Here is a tiny trained network, its code and every weight. The questions are about switching its units off for an input and a target symbol, where a switched-off unit gives its printed mean instead of its output.

import numpy as np


def w(rows, s, z=0):
    codes = np.array(rows[::2]) - 128.0
    scale = np.full(codes.shape[1], s)
    scale[-1] = z or s
    return codes * scale


def f(y):
    return y / 2 * (1 + np.tanh(0.7978845608 * (y + 0.044715 * y**3)))


def softmax(a):
    e = np.exp(a - a.max(-1, keepdims=True))
    return e / e.sum(-1, keepdims=True)


def log_softmax(a):
    a = a - a.max(-1, keepdims=True)
    return a - np.log(np.exp(a).sum(-1, keepdims=True))


def net(x, mask):
    ids = ['ΓΔΛΞΩαβεζμπτψ'.index(c) for c in x.split()]
    T = len(ids)
    res = E[ids] + P[:T]
    r = res
    for j in range(2):
        rows = slice(4 * j, 4 * j + 4)
        q, k, v = (r @ M[0][rows].T for M in (Q, K, V))
        z = softmax(np.where(np.tri(T) > 0, q @ k.T / 4**0.5, -1e9)) @ v
        o = O[0][rows]
        res = res + np.where(mask[j], z, o[:, -1]) @ o[:, :-1]
    y = f(res @ A[0][:, :-1].T + A[0][:, -1])
    res = res + np.where(mask[2:14], y, B[0][:, -1]) @ B[0][:, :-1]
    return log_softmax(res[-1] @ U[:, :-1].T + U[:, -1])


Q, K, V, O, A, B = {}, {}, {}, {}, {}, {}
E = w([
[96,46,154,85],'Γ',
[112,105,227,47],'Δ',
[241,6,74,41],'Λ',
[143,55,155,179],'Ξ',
[124,81,177,215],'Ω',
[156,181,106,203],'α',
[172,181,95,155],'β',
[87,112,97,168],'ε',
[103,108,130,85],'ζ',
[163,147,201,137],'μ',
[43,72,82,75],'π',
[96,164,110,36],'τ',
[102,145,162,221],'ψ',
],0.016)
P = w([
[168,88,45,211],'0',
[169,104,14,210],'1',
[142,91,31,191],'2',
[150,107,7,196],'3',
[159,97,10,211],'4',
[163,106,1,197],'5',
],0.0018)
Q[0] = w([
[200,94,130,198],'H1',
[183,114,59,224],'H1',
[203,214,179,132],'H1',
[139,100,163,199],'H1',
[144,143,102,255],'H2',
[134,158,141,158],'H2',
[88,159,144,110],'H2',
[191,104,101,188],'H2',
],0.0094)
K[0] = w([
[105,143,135,211],'H1',
[76,168,105,207],'H1',
[161,247,202,134],'H1',
[123,119,156,158],'H1',
[167,70,78,110],'H2',
[152,101,118,90],'H2',
[124,129,155,161],'H2',
[150,86,65,124],'H2',
],0.011)
V[0] = w([
[231,93,126,150],'H1',
[234,114,153,181],'H1',
[136,160,98,160],'H1',
[113,254,195,123],'H1',
[168,175,212,111],'H2',
[40,167,153,122],'H2',
[20,196,199,152],'H2',
[182,132,142,143],'H2',
],0.0051)
O[0] = w([
[167,110,159,154,56],'H1',
[161,143,182,217,53],'H1',
[150,173,79,196,109],'H1',
[112,254,158,76,9],'H1',
[114,109,116,101,31],'H2',
[94,180,142,179,173],'H2',
[123,243,149,243,187],'H2',
[98,97,108,129,80],'H2',
],0.0058,0.0012)
A[0] = w([
[147,179,11,176,152],'N1',
[189,81,116,122,254],'N2',
[156,209,162,130,191],'N3',
[128,66,22,15,165],'N4',
[181,198,171,134,107],'N5',
[126,114,154,153,121],'N6',
[81,190,190,55,137],'N7',
[100,153,62,189,167],'N8',
[141,232,144,122,202],'N9',
[127,160,191,211,130],'N10',
[105,163,148,179,129],'N11',
[85,114,67,211,199],'N12',
],0.011,0.0057)
B[0] = w([
[168,145,124,38,195],'N1',
[104,123,254,133,192],'N2',
[116,193,150,119,165],'N3',
[56,174,103,167,209],'N4',
[128,160,168,144,145],'N5',
[140,119,128,157,138],'N6',
[145,164,115,84,176],'N7',
[149,103,81,76,206],'N8',
[159,198,136,106,168],'N9',
[144,157,55,205,182],'N10',
[130,146,38,151,154],'N11',
[162,61,102,91,255],'N12',
],0.0096,0.0083)
U = w([
[65,94,196,138,203],'Γ',
[132,136,208,2,102],'Δ',
[107,133,135,129,92],'Λ',
[174,68,191,145,117],'Ξ',
[139,99,106,231,107],'Ω',
[185,185,65,104,1],'α',
[187,166,129,57,68],'β',
[158,66,72,48,191],'ε',
[85,130,144,122,205],'ζ',
[150,195,158,179,210],'μ',
[35,139,52,158,35],'π',
[78,211,81,71,32],'τ',
[123,166,33,191,78],'ψ',
],0.0085,0.0048)

Each question gives the input, a string of symbols that net reads in full, and the target symbol t.
The units are the heads (4 rows each of Q, K, V and O) and the neurons (one row each of A and B). Each row of codes is followed by its name. A weight is (code - 128) times the scale printed after its matrix; where a second scale follows, it is the last column's (O, A, B and U).
mask holds one flag per unit, heads first, then neurons. A switched-off unit (its flag False) gives its mean, the last column of its rows in O or B, instead of its output. The means were averaged over made-up inputs and are rounded, as every weight is.
A unit's drop is (log p(t) with every unit on - log p(t) with that unit switched off) / (log p(t) with every unit on - log p(t) with every unit switched off).
The circuit of an input: a set's keep is (log p(t) with only the set's units on - log p(t) with every unit switched off) / (log p(t) with every unit on - log p(t) with every unit switched off). Starting from the 12 units with the biggest drops (on a tie, the unit counted first), units are removed one at a time, each time the one whose removal leaves the highest keep (on an exact tie, the one counted first), for as long as the keep stays at least 0.8.
circuit, biggest first: the units of the circuit, biggest drop first
most important unit: the unit with the biggest drop
k most important neurons: the k neurons with the biggest drops, biggest first
which heads matter: for each layer, one digit per head in row order, 1 if its drop is at least 0.15 and else 0, layers parted by /
drop of u: that unit's drop, to one decimal
input ε ε Λ, target Γ: circuit, biggest first : N2; N4
input ε μ ε μ ε ψ, target ψ: circuit, biggest first : N10; N11
input μ μ ψ Λ ε, target Γ: which heads matter : 01
input Γ μ ψ β, target β: circuit, biggest first : N1; N4; N9
input α Λ τ, target Γ: which heads matter : 10
input Λ μ Ξ, target Γ: most important unit : H2
input Δ π Ξ μ Δ μ, target μ: which heads matter : 10
input ε Λ ε ε ψ, target Γ: which heads matter : 01
input Λ ε Ω π, target Γ: which heads matter : 10
input ε ψ ε Λ ε Δ, target Γ: which heads matter : 10
input ε Δ Δ ε ε Ω, target Ω: which heads matter : 00
input Ξ τ ε, target ε: 2 most important neurons : N12; N8
input τ ε τ ε Ξ, target Ξ: drop of H2 : 0.0
input ε ε Δ ψ, target ψ: drop of N10 : 0.5
input ε ψ Λ ε ε Δ, target Γ: drop of N12 : 0.2
